Rows lie near named flat spaces through zero. A row that begins with a name and a colon came from that space; any other row is followed by the name of its block's space that it lies nearest.
fqdc: [-57   4 -26 -27 -31 -22   3 -27  -8  35 -40  -4  39 -10  19 -21  10  -8
  31  32 -36  -1]
qjlg: [ -2   3   0  29  20  10  -4 -14  31 -23  -6 -22 -23  -2  -9   1  14  13
  -6  11 -10  16]
qjlg: [-22   9 -13  -9 -10 -14 -12 -32   2  -1 -14   3  21 -23   6 -19 -10 -11
  14  18 -28  -9]
hbgb: [  3  12  26 -39  -6 -27  -9  37 -55  49 -23  11   6 -26 -13 -27   7   5
  11 -18 -10 -25]
hbgb: [  7  40 -15  -3  -1  24 -18  -6  -7  -8 -16 -24 -20 -33 -17 -11 -24 -38
  19 -20 -27 -49]
hbgb: [-33   1  -4   9 -29  -8  -1 -43 -20  12 -21  12   6  17  21 -35  -7 -18
  37  21   5 -21]
bmzc: [-33   7  48 -24   2   6  -4  -1 -37  21 -40 -10 -40  10 -26 -11  43   3
  41  -4  12 -25]
fqdc: [ 16 -17 -11  17  36  13  11   7  29 -23  35   6   8 -10 -15  31 -19   1
 -36  -5   9  35]
bmzc: [-44 -14 -10 -33 -21   0   6  -4   1  17  -1   3  17  19  14  15  11  -8
  20  -1  13  -1]
hbgb: [  1   4 -22  -7 -33 -23 -17 -27 -14   0  17  32  37 -12  31 -31 -48 -26
   9  -1  -3 -30]
fqdc: [ 14   2  15   4  21  -7 -14   4  11 -15   6  -3 -12 -19 -14  -2   6  16
 -14  -5  -7   5]
bmzc: [-13  -5  -4 -11  -8   8   3 -15  10 -12   4   2   6  11   5  15   3  -7
   6   6   3   0]
fqdc: [-48  -5 -26 -53 -46 -38 -11  -7 -13  39  -8  18  56  -9  35 -18  -7  -9
  23   5 -16 -15]
fqdc: [ 28  -7 -46  14   0  17  34  28  21   3  21  -5  32   9  13  37 -22  -6
 -36   4  -6  35]
qjlg: [-14  10   1  -6   0   6  -5 -38  13 -24 -17  -8   1 -10  -7   4   9  -7
  12  25 -26  -2]
qjlg: [ 16  12  16  25  25  47  34   1 -17  -7 -26 -21 -36  16 -37  24  14 -15
   6  11   3   6]
qjlg: [  4  10 -10  -7  -7  -1  -5 -31   0 -19  -1  11  20 -18   1  -3 -21 -19
   3  15 -22 -11]
bmzc: [-13  27 -35  23  -2   8 -46 -45  37 -37  15 -15 -14 -37   8 -31 -47 -36
  15 -20 -18 -45]
hbgb: [-48  -5  58 -20  -1   0 -12  -6  -8   8 -38 -22 -56  33 -15  -5  76  30
  41   2  23 -10]
bmzc: [ 15 -18 -11   7  28  -2   5 -15  19 -26  37  27  32 -22  -9  20 -34  -7
 -33   7  -1  30]
qjlg: [ 32   4  25  -2  22  21  19  20  -6 -12  -9 -10 -18   4 -29  32  23  11
 -16   6  -6  16]
fqdc: [ -5 -25 -11   3  40   2   1  -7  33 -23  42  18  21 -22 -15  27 -24  -1
 -32  -5   9  36]
bmzc: [-18  -2   6   4  15   0   9  25 -32  43 -14   0  -8  -7 -17 -15  -1  -5
  10 -15  14  -1]
hbgb: [ 67  10   3  30  52  10  19  59 -11  10   7  -9  -9 -36 -39  11 -14  14
 -50 -15 -16  29]
fqdc: [-39   0  31 -14  30 -32 -45 -47  17 -22 -10   7  -7 -51 -24 -32  14  17
  12  12 -27  -2]
qjlg: [-56   3  12  12  17   4   4  -4  12  25 -55 -45 -36   5 -19 -12  61  26
  27  21 -16  20]
hbgb: [  7  21 -33 -14  -3  13   6  12  -6  11  -5 -10  20 -28  -7   8 -27 -30
  -2  -9 -28 -14]
bmzc: [ 27  -7  -7  24   8   2  38  51 -27  43  -7  -2   6  16  -1   3   2  13
 -21   0  11  29]
hbgb: [ 18  -4   2  23 -10 -21 -13 -22 -11  -8  17  30  10  -2  19 -35 -32  -3
  -2   3  11 -11]
fqdc: [-35 -26 -32  23   3  37  23 -62  17 -30  37  29  22  26   8  26 -52 -54
  11  11  40   9]
fqdc: [ -3  -1  22  24  41  15   4 -11  10 -15 -12 -13 -30 -10 -34   5  18  11
  -5  11  -3  21]
bmzc: [  9  -5  41   2  22  21  31  10 -35   9 -23   1 -25  21 -34  18  30   5
   6  13  16  14]
qjlg: [  0  -1  -5  -6  -3 -18 -19 -16  25 -21  10   4  13 -16  10  -4  -2  11
  -9   7 -17   4]
bmzc: [ 14  -2 -34  21 -28  32  47  24   1  17  -9 -20   4  54  25  30   7  -9
  -2  11  12  17]
qjlg: [-27   5   7 -19 -12  16   4 -34  -2 -14 -20  -5  -4  12  -5  13  15 -16
  27  18  -6 -12]
hbgb: [ -9 -14  26   9   1 -10  -3  -8  -1  -3  -2   6 -16  21   3  -9  24  22
   6   8  20   9]
[  0  11  21   9  -7  -9 -22 -19 -18  -4  -8   7 -22  -3   1 -35  -4  -4
  21  -6   7 -32]
hbgb
[ 45  15  16  33  29  -5 -14   2  -3 -19   2   0 -20 -31 -21 -22 -14  10
 -21  -2 -16  -2]
bmzc
[-28 -23 -29   1  -3  15  14 -33  12 -10  32  26  31  13  12  20 -38 -35
   3   3  26   9]
fqdc
[-29 -11  -5 -19 -10  15  13 -15   4  -2   1   3   9  21   3  24   7 -14
  14   7  13   3]
bmzc
[  5   5 -30  49   6  10 -14 -43  34 -37  20  -1  -5  -9  12 -18 -40 -20
  -4   5  -2  -5]
qjlg
[ 15  41 -13   5   8  31  32 -44 -56   4 -50   6  22 -41 -39  -8 -41 -64
  22  39 -55 -23]
qjlg
[ 44  11  -6  14   3  -1  -8  16  16 -21  13  -8  -5 -10   4   3  -8  11
 -25  -6 -14   1]
fqdc
[  0  -2 -21   6  -9 -20 -21 -17  17 -11  21  13  21 -17  21 -20 -29  -3
  -7  -3  -7  -6]
qjlg
[-27  -2   1 -25  -3 -21  -3   9  -7  28 -19  -2  16 -14  -1  -8  18  12
   7   6 -17   7]
fqdc
[-13 -17   6 -12 -16  -2 -11  -1  21 -15  24   4  -7  30  21  13  12  10
   3 -14  31  -3]
qjlg
[ 69  13 -14  77  46  33  18  12   7 -26  18  -9 -25 -15 -25   1 -42 -12
 -39  -5  -1  17]
qjlg
[ 30  20  17 -35  24   4 -14  57 -11   9   0 -18 -17 -39 -35  16  10   8
 -18 -39 -18 -15]
hbgb
[ 39  12  22 -11 -25 -40 -27  20   6  -8 -10  -7  -5  -2  23 -22  34  49
 -14   7 -27  -7]
bmzc
[-26  -4  -3  22  12 -10  -4  16   9  28 -17 -22 -18  -1   0 -23  22  22
   5  -3   1  15]
qjlg
[ 33 -18  -2  33   0 -27  -1 -10  -5  -8  32  40  25   1  22 -24 -36   9
 -26   9  16  16]
hbgb
[ 27 -31 -15  18   8 -11   6   0  41 -32  53  24  28  14  22  25 -18  21
 -45   6  18  43]
hbgb
[  1  28  -4  16  -8   1  13   2  -6  20 -63 -41 -13  -4  -5 -17  39  16
  13  35 -50   7]
fqdc
[ -9 -14  25 -45  -5 -28  -7  39  -1  22  -4  -1   6   3   2  12  46  42
  -8  -7  -1  15]
qjlg
[-48   7 -14  -2 -12 -10  -6 -25  -8  25 -31  -8   8 -10   6 -30   2 -12
  32  14 -16 -11]
qjlg
[ 22  10   3  35  25  26  11  -8  -6 -15  -3  -6 -22  -6 -23   1 -16 -16
  -5   1   1   0]
bmzc

Rows lie near named flat spaces through zero. A row that begins with a name and a colon came from that space; any other row is followed by the name of its block's space that it lies nearest.
jq-cn: [-16 -37  64 -40  -7 -14 -36  33 -19 -18 -32 -33  -4 -22 -18  11  12  23
  -8  20 -23   3]
dj-qd: [ 10 -40  36  -2   6  29 -21  20 -32 -35  15  -9 -21  25   6   7 -22   7
 -18  10  -9 -41]
fz-dt: [  7   3   6  -9  12  -9 -20  12 -17  -5   4 -14  16  -5  27 -17  22  22
   0  16  14  15]
mc-gm: [ 14   6  31  33  10 -52 -46  22 -11   9   2 -25   5   1  17  28  51 -15
 -37  -1   4   7]
mc-gm: [ 37 -34  -5  43  56  15  -6 -11 -31 -31  42  -3  -4  52  22  19 -14 -25
 -26  22  29 -29]
dl-zb: [ 11  10  21 -28  10  -6 -32  61 -15   9  -7  -8   9   6  34   3  40  16
 -15  18  22  36]
gt-tz: [-27  -4  16 -26 -58  29  17  45  13  25 -22  27 -24   7 -47   3 -11  11
  -1 -22 -40 -13]
jq-cn: [ 10 -22  48  10  24 -43 -45 -13  -1 -22 -14 -34 -19 -16   8  53   9 -27
 -26   2  -6  -6]
dl-zb: [ -3  -7 -25   9   3 -19  11 -20  24  28  -5  28 -13  17 -16  27   7  -4
  -7  -4 -12  18]
mc-gm: [-35 -22   3   5  16 -28  -9   1   4 -10  -5 -14   9  -5 -30  21   6 -17
 -12  -1  -3  19]
fz-dt: [ 10  -3  46 -57 -32  43  -8  66   5  10 -31  18 -42   8   1  28 -13   6
  -8  -4 -16  -5]
dl-zb: [ 25 -14  23  33   2 -17  11  26  -5  29  -9   0   5  27 -42  28  28 -28
 -22  15  -4  -9]
fz-dt: [-31 -44  -3   1  14   0 -17 -30 -20 -40  20 -12   0   1  -3 -15 -22  27
  -1   5 -16 -16]
fz-dt: [-66  11 -45  12 -11 -12  -1  -9   9  -9  23   4  17  -9  -9 -23  -4   6
   0 -34  -6  17]
dj-qd: [ 38   0  14 -23   9  25   3  25  -3  10 -10  13 -15  18  19  15   0   0
  -1  19  14   4]
fz-dt: [-13  19   0 -10 -15  -1 -19   5  -2  -6   4  -6   0 -17  26 -17   4  17
   3 -15  -2   3]
fz-dt: [ 32  34 -12  19  29 -11  30  21   9  27  -9  -6  35   4  -7   9  28 -49
   3  19  48  32]
gt-tz: [ 12 -13   0   6   4 -33  23 -34  34  34 -34  14 -13  -4 -43  45   6 -25
   3   7 -17  14]
fz-dt: [-84 -38 -67  15   1  -8  44 -54  21  -8  14  21  19   3 -76 -17 -34   4
  18 -16 -27  14]
dj-qd: [-20 -13 -30  12  13 -19 -11   7   0  14  18  20   4  29   1   7  22  14
 -18   1   0  28]
dj-qd: [ -7 -11 -38  40  -7  23  20  -2 -18   4  43  26   8  45 -12 -30  -6  15
  -7  -6  -6 -27]
dl-zb: [ -1   3  27  -7  -7  26 -12  25 -29 -34  10 -29  12 -12  14 -31 -12   6
   4   1   9 -27]
gt-tz: [  9 -22 -10  13  19   8 -21   2 -18 -11  30  13 -14  37  28   7   0  15
 -21   5   3  -8]
dj-qd: [ 26  23 -22  -8  33  59  43  14 -13 -24  16  -7  29   7  17 -31 -32 -31
  26  20  59  -2]
gt-tz: [  5 -29  14   9 -17  19   2   9  -9   3   7  18 -25  30 -21  11 -13   8
 -14  -3 -28 -35]
mc-gm: [-18 -14 -31  21  32 -38 -29 -41   4 -12  23   2  -3   7  26  18   8   5
 -17  -6   3  20]
gt-tz: [  0   4   9 -16   7  -2   0   8  -1  -4 -12 -13  11 -15   0  -4   3  -3
   8  10  11  14]
dj-qd: [-66   1   0   3  10 -22 -12  24  11 -26  -2 -28  16 -22 -29  22  -5 -47
 -16 -27  10  25]
dl-zb: [ 15   6  -8   0  16  -8 -11   3   3   8   4   7  -4  10  25  14  13  -2
  -9   5  14  17]
gt-tz: [-25 -46 -17  32 -19  12  -9  -3 -11   0  36  38 -33  56 -22  10 -14  25
 -31 -20 -44 -38]
dl-zb: [-28 -10 -37  13 -32   4   2 -32  28  18  15  51 -46  25  -8  20 -24  16
 -12 -42 -46 -17]
dj-qd: [-46 -15 -44  22  10 -48 -16 -17   4  15  20  12  20  13  -9  -6  34  27
 -14  -5 -10  40]
dj-qd: [-65  -9 -60  50  30  -4   2  -7 -11 -35  58  -4  32  24 -11 -17 -13 -25
 -18 -25  22   7]
fz-dt: [-11 -29   9 -33 -34  13   4 -24   9   6 -19  22 -32  -5 -20  -4 -23  46
  15  -2 -49 -17]
jq-cn: [ 44  -4 -20 -12  36 -21  32 -54  21  27 -26  10  11  -8  -1  10   9   2
  29  42  18  35]
dl-zb: [-23   2 -55  11  26  -9 -15 -13   8  -3  34  25  -4  26  36   9   1   5
 -16 -15  16  31]
jq-cn: [-40 -34  -3  -2   0  28   3  22 -30 -33  24  -8  17  16 -25 -32 -19  18
  -2   5  -5 -16]
fz-dt: [ 23  35   8  -8   7  11  18  22  10   8 -16 -10  12 -14   7   6   2 -38
   9   3  32  12]
jq-cn: [-14  16   7 -15 -15   3 -17  44  -2   7  -1   2  -1   1  13  -2  16   8
 -11 -11   2  15]
jq-cn: [-28 -22  32 -21 -19   2 -41  42 -10 -12  -2  -1 -26   8   3  18   3  19
 -27 -14 -26  -5]
fz-dt: [ 27 -33  20   3  65  -4 -14  -4 -42 -43  13 -45  35   3  20 -11   6  -3
   0  53  42   4]
mc-gm: [  5  11  19  12  -6   3  15   7  15   0 -14  -8  -9  -9 -25  29 -15 -52
  -5 -15   2 -16]
jq-cn: [-39   2   4  41  21  -1 -29  42 -32 -47  43 -38  27  11   7  -7   2 -38
 -33 -20  28 -13]
dl-zb: [ 32  -2   9 -23  29  10  -7  13 -10  -5  -5  -5   3   6  31   5   6   4
   2  29  28  17]
gt-tz: [  5  21 -10  -1  17   6  -8  14 -13 -13  15 -13  20  -3  34 -20   8  -1
   2   5  32  13]
jq-cn: [-20  -8  18 -30 -29  27 -23   8  -9 -25   3   1 -25 -11  19 -15 -26  34
   3 -18 -25 -24]
dj-qd: [-21  17 -50   9  43 -23   0 -31   8 -14  19  -9  32 -12  26 -10   5 -12
   9   1  38  44]
dl-zb: [ -9 -15  11 -31 -18  27   5   5  -4  -9  -9   6 -13  -4  -7 -12 -22  24
  12   2 -17 -12]
dj-qd: [ 38   2   9 -24  14  14  11 -24 -13 -10 -10 -15  15 -20  23 -32  -5  25
  32  35  16  -3]
gt-tz: [-41  -2   1 -49   2 -15 -18   7   8 -11 -22 -13   9 -34   5  -6   4  23
  12   2  -1  44]
gt-tz: [-26 -13 -15   7  17 -21  21   2   9   9  -9  -5  26   0 -46   7  11 -20
   1  10   7  30]
jq-cn: [  1  -5  36  -9  53 -40 -58  12 -15 -40  -4 -53  10 -25  45  33  21 -25
 -22  15  35  30]
mc-gm: [ -2   6  -2  37  16 -13 -21 -14  12 -18  20  -2 -26  10  19  46 -15 -50
 -30 -33   6 -18]
mc-gm: [-14  56 -18  22 -53  11  29  26  13  33   3  12  17 -10 -20 -34  12 -10
  10 -36  -6 -10]
mc-gm: [-24   8 -12  15 -20  18  29  33  -8   8   9   2  27   9 -41 -30   3  -8
   4  -7   2  -6]
jq-cn: [ -7 -25 -53   0  42  11  21 -14  -5  -2  24  24  16  37   1  -7  -6  11
   4  24  24  30]
mc-gm: [ -8  -7 -11 -34 -13  22   8   5  -9   3  -2  12   8  -1   4 -39  -3  50
  22  14  -7   9]
mc-gm: [ 21   0 -21  13  11  25  38 -19  -1   1   9  11   9  14 -11 -14 -20 -12
  16  12  14 -14]
dl-zb: [-39 -12 -19   5  -8   6  19 -21   2 -15   7  -2  12  -9 -33 -20 -23   2
  13 -11 -13  -8]
gt-tz: [  7   3   8  -6  -9  10 -12  -1  -6  -8   5   0 -12  -2  21  -6  -6  13
   0  -5  -6 -14]
[ -7  13  -3 -13 -32  34  29   0  -8  -4  -1   0  15 -17 -15 -52 -19  24
  31  -2  -9 -22]
jq-cn
[ -6 -14   4 -24  18   3  10  18  -9  -4 -13 -12  24  -4 -17 -10   7   5
  11  28  15  25]
dl-zb
[106   5  38  -4  29   9  41 -43  13  17 -43 -10 -11 -13  -1  31 -13 -41
  28  47  23 -22]
mc-gm
[  4  58  -6 -37 -58  20  22  43  45  59 -35  43 -28  -9  -1  14   7  -5
   9 -34 -12  23]
gt-tz
[-21  22 -14  -3   1 -29  16 -39  19  -1 -18 -22  29 -49 -15 -17   2 -10
  28  -3   6  23]
dl-zb
[  7 -23 -22 -47   2  19  15 -24   9  14 -13  35 -17  10   7  -8 -14  50
  23  23 -13  21]
jq-cn
[ 46   2  54 -11  -6  12  12   5 -12  -5 -30 -30   5 -25 -12  -6  -4 -12
  18  26   3 -29]
dl-zb
[ 36  16 -19   1  10 -33  57 -54  24  47 -39  -1  41 -31 -38 -21  26   1
  46  40  10  31]
mc-gm
[-34   0  -7  22   2 -33 -15   6   5   1   6  -9  11  -3 -16  12  18 -15
 -18 -16  -4  15]
mc-gm
[-39   9  -3  24 -39 -16  -1  -2  10   8   3   1  -1 -11 -32  -7   3  -2
  -6 -35 -32 -17]
dl-zb
[-16   4 -33  -7  17  17  -3  16  -7 -10  25  12   9  19  25 -14  -3  10
  -3  -1  23  22]
jq-cn
[  6 -26  25 -22  35  28  -8   7 -34 -54   7 -36  15  -8  15 -18 -25   0
  10  30  26 -12]
dj-qd
[  3 -24   7 -18  18  29  -2  30 -24 -18  10  -2   5  23   5  -9  -7  12
  -4  22  14   1]
dl-zb
[ 14  -9   9  23  -5   1   0  10  -4  10   7   9 -12  25 -10  17   4 -11
 -18  -3  -9 -20]
dl-zb
[-21 -20 -24 -13  13  29  27   7 -22 -17  14  -2  35  10 -21 -47 -12  24
  21  25  14   8]
jq-cn
[ 13 -27  29 -38   7  -2  -5  13 -16   2 -26 -12  10  -8  -8 -10  15  34
  12  41  -3  16]
mc-gm
[-10 -25  -2 -18  -8  30  -6  24  -9  -4  11  25 -23  32   2   2 -14  25
 -11  -1 -14  -8]
dl-zb
[-31 -22  -8   8  -7  18 -15  17 -12 -18  27  13 -16  28  -1   2 -16   8
 -21 -19 -14 -17]
jq-cn
[-11  -6  46  -7  -4 -18 -16  24  11  -7 -29 -23 -14 -19 -25  47  -1 -42
 -17 -11  -8  -1]
mc-gm
[ -3  20  -4  18 -55   0  35 -15  11  34 -12  12   8 -15 -44 -34   5  15
  22 -15 -35 -27]
dj-qd
[  9  21 -29  17  15 -14  39 -20  17  22  -8   1  31  -8 -23  -7  10 -26
  18  10  22  23]
fz-dt
[ -4 -56   0 -14  41  -6   0 -17 -28 -23   3 -15  25  10 -16 -18   3  33
  10  50   6  15]
fz-dt
[ 38  12   1  26 -14 -16  11 -49  14  23  -7   9 -14  -7   2   4   3   0
   9  -3 -18 -26]
fz-dt
[  3 -17  -4  21  14 -15  -5 -15   5   2   6   7 -13  18  -6  29   0 -15
 -17  -2  -5  -4]
jq-cn
[-54   2  40 -73 -25  70 -23  98  -3 -46 -11  -6 -35  -6   9  20 -51 -21
 -14 -35   4  -2]
fz-dt
[ 17  20  -8 -19 -14 -16  25 -35   8  27 -27  -5  30 -38  -7 -44  20  37
  43  24  -4  19]
dj-qd
[ 33 -16  21   2  30 -22 -14 -19  -2  -4 -11 -14  -7  -1  12  29   9 -11
  -6  23   8   4]
mc-gm

Each name stands for a flat space through zero: a line, a plane or more. A row that begins with a name and a colon came from that space; any other row is followed by the name of the space it lies nearest, among the names in its block.
nh_qz: [ 13 -49  -7  39   1 -33   4 -30  25  -8  -7  -7 -10 -34  24 -48   8   1
 -36  -1  -9 -17]
bb_lt: [-28  -7 -13   1   7  -2   2  10  -7  16   0   5 -11   4   1   3   4  10
  -8  17 -13   8]
zl_mg: [-25 -13   5 -13  -7 -15  16  20  16 -15   6  37  -5  -8  -4  24  10  41
 -17  30  13 -42]
hn_bd: [-16   3 -23  26  12 -11 -16 -13 -20  10 -12  -3 -21   7   9 -11  -8 -15
  -1  33  18  -1]
bb_lt: [ 11   1   5  24  -4  11   2 -26 -38 -18  -1  -4  -8   4  10 -28 -21 -10
  48 -24  46 -27]
bb_lt: [-24  23  12   8  20  -2  -2   2 -35  10  -6  -7   6   3 -16  -1  13  -6
  16  -5 -20  29]
bb_lt: [ 29 -40 -12 -21 -32  -5  15   9  28  -7  -3   6   6  -3  37  10 -27  31
 -19   3  33 -49]
zl_mg: [-40  34  -7  14  21  14 -12 -18 -13  23  -6   8 -40  14 -17   5   4 -25
  11  40   0  28]
nh_qz: [-13 -19 -29  19  29 -18 -42   6  -5   9  -2   3  21 -17 -12 -12  15 -33
 -19  -2 -29  -3]
hn_bd: [  6  12  -7   9   6  -8 -26 -12  -6  12 -24 -10  -3   5   4  19  -5 -41
   0  32  17  22]
bb_lt: [ -4   7 -14  14 -12 -16   9  23  24 -40  35  13 -23  10 -18  -5  25  18
 -14  31   2  14]
nh_qz: [ 11 -11  -4   5   1 -18   4  -8   6   2  -9  -6   6  -9  18 -18  -9  18
 -26   0   2 -27]
nh_qz: [-22 -18 -15 -40 -10  -4   6  48  -3  25  -8  10  16  12  13  51  -6  31
 -16  25  -7   0]
hn_bd: [ 23  52  27  -5  19   7 -16  -9 -23 -21   3  -5  38   1 -29 -11  -3 -11
  21 -45   5 -25]
bb_lt: [ -7  30  11  11  -2  -2  16 -24 -13  15 -20 -15 -34  16  13  -1 -12   4
   3  35  19  25]
nh_qz: [  5  38  61   3  29  -9   4 -39 -18   2 -27  -5  29 -27 -18 -14   8  -2
   3 -36 -16 -19]
nh_qz: [  2  21  44 -42 -19  46  32 -20   4   8  -8  21 -11   6   3  30 -28  24
  37 -19  37 -40]
hn_bd: [-11  65  17   2  32  29 -10 -38 -42  26 -17 -11  -7  15 -14 -20 -24 -15
  29 -20   8 -12]
zl_mg: [ -2 -59  11  29 -10 -33   8  13 -50 -17 -15 -13  26 -20  24  -1  15  -8
  34 -17   8  24]
hn_bd: [  2   5 -31   9  -2   5  -6   4   9  -5  17  -2 -19  16   1 -18  -8   3
  -9  11   6  -4]
zl_mg: [ -7 -49  23  45  -8 -11  27 -36 -24 -22  -5   5 -19 -30  21 -41   6   4
  34 -22  22 -16]
bb_lt: [ 26   3  28 -21  13  21 -16 -11  -3  12 -10 -11  49 -19 -13   1  -2 -29
  15 -68 -28  -5]
nh_qz: [ -7  14   6 -11  21   3 -16  -2 -42  28 -26 -11  30   2   3   8 -17 -10
  13 -20  -2 -11]
bb_lt: [ 17  45  55 -26   8 -12  22   8 -32 -17  -9  -9  53  -3 -12   3  -3  44
   8 -47  -3 -30]
zl_mg: [-25 -42  -4  29   4 -14   9 -10  10 -20  16  28 -18 -27  -2 -28  20  14
  -5   0  -4 -32]
zl_mg: [ -8 -11  -9   9  10 -20 -10 -12  27   4  -8  13  -9 -17   1  -5   6   1
 -38  28  -4 -25]
hn_bd: [-27 -13 -11  -5  23 -17 -19  27 -60  25 -23  -5  41  -1   8  14  -6   3
   9 -10 -10  -9]
nh_qz: [ 46  84   0   6   6  16 -17  -1 -58 -30  13 -38  23  46 -15 -29 -31 -14
  48 -41  40   0]
bb_lt: [ 23 -24 -15  12   1   4 -31 -26   2  -9  -9  12   8 -14  11 -10 -23 -34
  12 -11  42 -59]
nh_qz: [ 19  -6  37  10  -7   4  12 -19  31 -44  21  21   3 -28 -24 -15  24  -4
  12 -32   0 -19]
hn_bd: [-17  -6   7  -4  -4   3   3  18  -5   2   4   3  -1   1 -11  24  20 -10
  14   8 -16  43]
hn_bd: [-50 -18 -11  -5  27   0   6  30 -53  25   5   5  26  -3  -3 -17   4  39
   8 -36 -41 -17]
bb_lt: [ 13 -26 -16 -14 -15 -25  -3  38  34 -29  18  18  22  -8  -1  17  11  26
 -34  12   1 -31]
hn_bd: [-10  -4  11  30   4 -14   2 -19  17 -19   6  11 -24 -16 -14 -12  28 -16
  -4  21  -5  19]
nh_qz: [-45 -44  -2 -19  -4  -2   9  21  22  32 -10  24 -12 -15   5  46  21   7
 -19  37 -30  25]
zl_mg: [-35 -32  11 -32 -15   0  21  47 -30   9  -6  20  19   2   8  55   6  31
  25   6   2   4]
hn_bd: [ 11 -28 -15   9   4 -33 -17   5   0  -4 -15  -1  24 -16  16  -2  -3  -1
 -26   8   7 -30]
zl_mg: [-26  -5 -28  27  14  27 -14 -19  -5  11  18   6 -38   5 -12 -31   3 -30
  20  -2  -9  15]
hn_bd: [  4 -28  -2  16  -6 -25   5 -13   6  -8 -14   5  -5 -16  22  -8  -5  10
 -16  19  22 -29]
nh_qz: [ -9   3  14   2   9  -4  -7  17 -47   6 -10 -17  28   2  -8  16  13 -21
  32 -19 -17  46]
zl_mg: [-13 -23 -16  -7  -8  22  -4  12 -29  23  -5  -6  -3  13  14  16 -12 -17
  35  -7   5  25]
zl_mg: [  5   8 -30  18  -1   3 -17 -16  14  -7   6   6 -31  11   3 -13 -13 -18
  -6  32  32 -18]
zl_mg: [  2 -89 -41  37  -9  -4 -10   0   2 -15  21   7  -3 -25  22 -44   4 -15
  11 -31  -1 -21]
bb_lt: [-25 -46 -39  24  -2  22  -7  -5 -22  12  12   7 -30   4  15 -23 -10 -19
  33  -5  11   1]
[-39 -39   6  26  23 -14  -1 -24  -3  26 -18   9 -11 -34   4 -16  21 -12
 -11   5 -33   7]
zl_mg
[-39 -36 -14   8   1  -8  12  36 -64   9   1  -3  10   8  15   1   3  22
  34 -11  -6  16]
bb_lt
[ 64  31  16 -27   9  -5 -38  -7  17  -5 -20 -19  65  -9  -8  14 -16 -33
 -20 -36   2 -29]
hn_bd
[ -5  37  11 -44 -26   4  37  39 -13  13  -7 -12  -5  41  15  47 -17  54
   0  33  15  27]
nh_qz
[-58 -25 -46  12  12  27 -22  29 -33  21  21  16 -25  17 -16  11  14 -31
  38  14 -17  42]
zl_mg
[ -7  60  26 -29   8   9   7   6   1  13  -8  -2   3  17 -21  30   1  13
  -7  15 -10  17]
zl_mg
[-21 -23 -33  33  -9  -8  11   2  23 -18  30  13 -50   4   0 -29  17  12
 -14  34  -1  12]
hn_bd
[ 33 -24   2   2  -6 -27  -7  -2  33 -22  -1   3  25 -25   7  -7   5   3
 -34  -8   0 -34]
hn_bd
[ 40  76   8 -26   6   7  -8  31  19 -30  37 -21  37  25 -45  -7  14  10
 -17 -37 -36  24]
zl_mg
[ 15 -15 -22  25  -1  -3 -34 -18  15  -7  -4   1 -14  -5   0   2   2 -58
   4  24  21  13]
bb_lt
[  7 -35 -10  -6   2 -13  -3 -16  28  31 -26  -4   5 -21  30  -4 -14   6
 -45   7 -12 -26]
hn_bd
[ 10 -22  14 -38 -19  21  20   6   3  24 -15  -2  16  -1  25  23 -23  21
   7 -25   3 -16]
zl_mg
[ 16  50  27   8   0  -9   5 -15  10 -16  -2 -14 -11   9 -18   3  13 -12
  -4  20   1  39]
bb_lt
[  5  47  40  14  16 -22  18 -40  45 -17  -1   6 -19 -20 -23 -27  22  20
 -47  17 -19 -11]
nh_qz
[ 43  56  14 -22 -14   3   6   8  10 -26   9 -14  14  25  -8   8 -15  15
  -3  -4  24  -7]
zl_mg
[  3  83  -4 -21  23  36 -16 -22  33  28   7  -8 -23  26 -33  -4 -10 -16
 -25  10 -25  16]
zl_mg
[ 27 -16 -11  -1 -23 -11  14  11  10 -35  17   6   5   3  17 -17 -16  37
  -6  -9  35 -52]
hn_bd
[-30 -16  18  39  24   2  11 -60  16  13  -6  15 -40 -36  -4 -50  15  -5
 -10  -5 -22 -17]
zl_mg
[-29 -35  12 -34  -2   7   6  20  11  23 -12  29  16 -19   1  47   8  12
  -4   4 -16 -15]
nh_qz
[ -5  26  10  -6  24  19 -16 -14  20  10   9   6   6 -10 -33  -9  14 -20
  -9 -23 -39   4]
bb_lt
